Here is a tiny trained network, its code and every weight. The questions are about switching its units off for an input and a class, where a switched-off unit gives its printed mean instead of its output.

import numpy as np


def w(rows, s, z=0):
    codes = np.array(rows[::2]) - 128.0
    scale = np.full(codes.shape[1], s)
    scale[-1] = z or s
    return codes * scale


def f(y):
    return np.maximum(y, 0)


def log_softmax(a):
    a = a - a.max(-1, keepdims=True)
    return a - np.log(np.exp(a).sum(-1, keepdims=True))


def net(x, mask):
    res = np.array(x, float).reshape(1, 6) / 4 @ E
    y = f(res @ A[0][:, :-1].T + A[0][:, -1])
    res = res + np.where(mask, y, B[0][:, -1]) @ B[0][:, :-1]
    return log_softmax(res[-1] @ U[:, :-1].T + U[:, -1])


A, B = {}, {}
E = w([
[132,24,42],'x0',
[139,254,13],'x1',
[128,128,127],'x2',
[242,131,143],'x3',
[130,126,127],'x4',
[127,126,132],'x5',
],0.0072)
A[0] = w([
[117,165,98,65],'N0',
[117,101,174,57],'N1',
[129,151,101,49],'N2',
[118,85,154,49],'N3',
[139,104,93,86],'N4',
[119,175,172,52],'N5',
[128,95,67,91],'N6',
[201,108,113,79],'N7',
[97,172,171,77],'N8',
[119,77,165,103],'N9',
[127,78,193,66],'N10',
[136,63,150,64],'N11',
[135,106,101,84],'N12',
[126,111,155,57],'N13',
[121,169,91,30],'N14',
[128,93,175,2],'N15',
[164,146,85,98],'N16',
[175,128,129,205],'N17',
[2,149,105,121],'N18',
[139,148,97,56],'N19',
[178,141,117,120],'N20',
[139,169,145,203],'N21',
[201,129,137,180],'N22',
[139,169,154,117],'N23',
[58,117,114,73],'N24',
[88,99,97,118],'N25',
[239,147,141,161],'N26',
[193,128,129,53],'N27',
[98,149,156,145],'N28',
[84,163,149,76],'N29',
[63,138,103,163],'N30',
[132,159,173,67],'N31',
[184,135,133,68],'N32',
[88,91,87,123],'N33',
[104,47,199,64],'N34',
[120,76,96,108],'N35',
[128,165,177,51],'N36',
[130,69,73,109],'N37',
[73,181,177,158],'N38',
[133,93,205,74],'N39',
[169,186,80,59],'N40',
[148,98,164,86],'N41',
[96,85,93,114],'N42',
[133,76,91,80],'N43',
[137,153,88,37],'N44',
],0.014,0.0071)
B[0] = w([
[52,198,44,162],'N0',
[121,169,55,169],'N1',
[93,204,73,141],'N2',
[105,168,112,165],'N3',
[208,181,128,149],'N4',
[214,183,108,165],'N5',
[170,210,159,174],'N6',
[127,180,234,163],'N7',
[202,150,127,178],'N8',
[91,144,102,206],'N9',
[93,175,74,210],'N10',
[126,193,97,189],'N11',
[187,206,122,143],'N12',
[99,168,66,142],'N13',
[80,205,53,158],'N14',
[94,199,49,155],'N15',
[62,178,121,169],'N16',
[83,32,177,204],'N17',
[58,108,254,246],'N18',
[96,193,117,144],'N19',
[79,117,166,166],'N20',
[142,92,108,224],'N21',
[74,83,187,208],'N22',
[171,131,122,176],'N23',
[90,152,188,171],'N24',
[165,149,220,178],'N25',
[58,95,205,230],'N26',
[84,188,206,149],'N27',
[199,88,160,185],'N28',
[162,161,187,164],'N29',
[66,96,173,212],'N30',
[196,183,126,159],'N31',
[80,137,182,149],'N32',
[186,125,174,190],'N33',
[105,196,77,254],'N34',
[166,162,142,183],'N35',
[199,190,112,160],'N36',
[193,202,155,198],'N37',
[199,74,118,239],'N38',
[102,228,21,210],'N39',
[96,170,71,194],'N40',
[66,227,49,170],'N41',
[169,179,175,185],'N42',
[169,190,129,172],'N43',
[80,246,59,148],'N44',
],0.0052,0.0073)
U = w([
[69,178,47,10],'0',
[125,119,129,254],'1',
[129,119,134,235],'2',
[82,117,196,40],'3',
[246,165,134,33],'4',
[123,108,118,212],'5',
[150,13,42,60],'6',
],0.012,0.0081)

Each question gives the input, the list of numbers given to net, and the class t.
The units are the neurons (one row each of A and B). Each row of codes is followed by its name. A weight is (code - 128) times the scale printed after its matrix; where a second scale follows, it is the last column's (A, B and U).
mask holds one flag per neuron, in row order. A switched-off neuron (its flag False) gives its mean, the last column of its row in B, instead of its output. The means were averaged over made-up inputs and are rounded, as every weight is.
A unit's drop is (log p(t) with every unit on - log p(t) with that unit switched off) / (log p(t) with every unit on - log p(t) with every unit switched off).
The circuit of an input: a set's keep is (log p(t) with only the set's units on - log p(t) with every unit switched off) / (log p(t) with every unit on - log p(t) with every unit switched off). Starting from the 12 units with the biggest drops (on a tie, the unit counted first), units are removed one at a time, each time the one whose removal leaves the highest keep (on an exact tie, the one counted first), for as long as the keep stays at least 0.8.
circuit, biggest first: the units of the circuit, biggest drop first
unit that matters most: the unit with the biggest drop
top k neurons: the k neurons with the biggest drops, biggest first
drop of u: that unit's drop, to one decimal
input [-7,-8,0,-8,-2,3], class 0: circuit, biggest first	[N39 N34]
input [-3,-8,7,7,5,-5], class 0: unit that matters most	N39
input [7,4,0,2,4,2], class 4: circuit, biggest first	[N37 N6 N4]
input [6,-3,0,3,-5,2], class 4: top 2 neurons	[N37 N18]
input [-6,4,-6,-7,-5,4], class 3: top 2 neurons	[N18 N30]
input [-5,1,0,6,1,-2], class 3: top 2 neurons	[N26 N22]
input [-2,6,-4,-8,-8,-3], class 2: circuit, biggest first	[N18 N38]
input [-7,-7,3,-5,3,7], class 0: circuit, biggest first	[N39 N34 N10]
input [6,8,-7,7,-3,-5], class 0: circuit, biggest first	[N40 N16]
input [3,-5,-7,8,-6,5], class 3: circuit, biggest first	[N26 N22]
input [8,-2,5,8,-1,1], class 3: circuit, biggest first	[N26 N22 N7]
input [7,-5,8,-8,-4,-7], class 3: top 4 neurons	[N18 N24 N25 N30]
input [5,7,-7,-8,6,-3], class 3: drop of N10	0.1
input [0,3,-6,6,3,-3], class 3: unit that matters most	N26
input [8,1,8,-6,7,-6], class 4: drop of N18	-0.1
input [4,0,-4,0,-3,-1], class 4: drop of N18	0.3
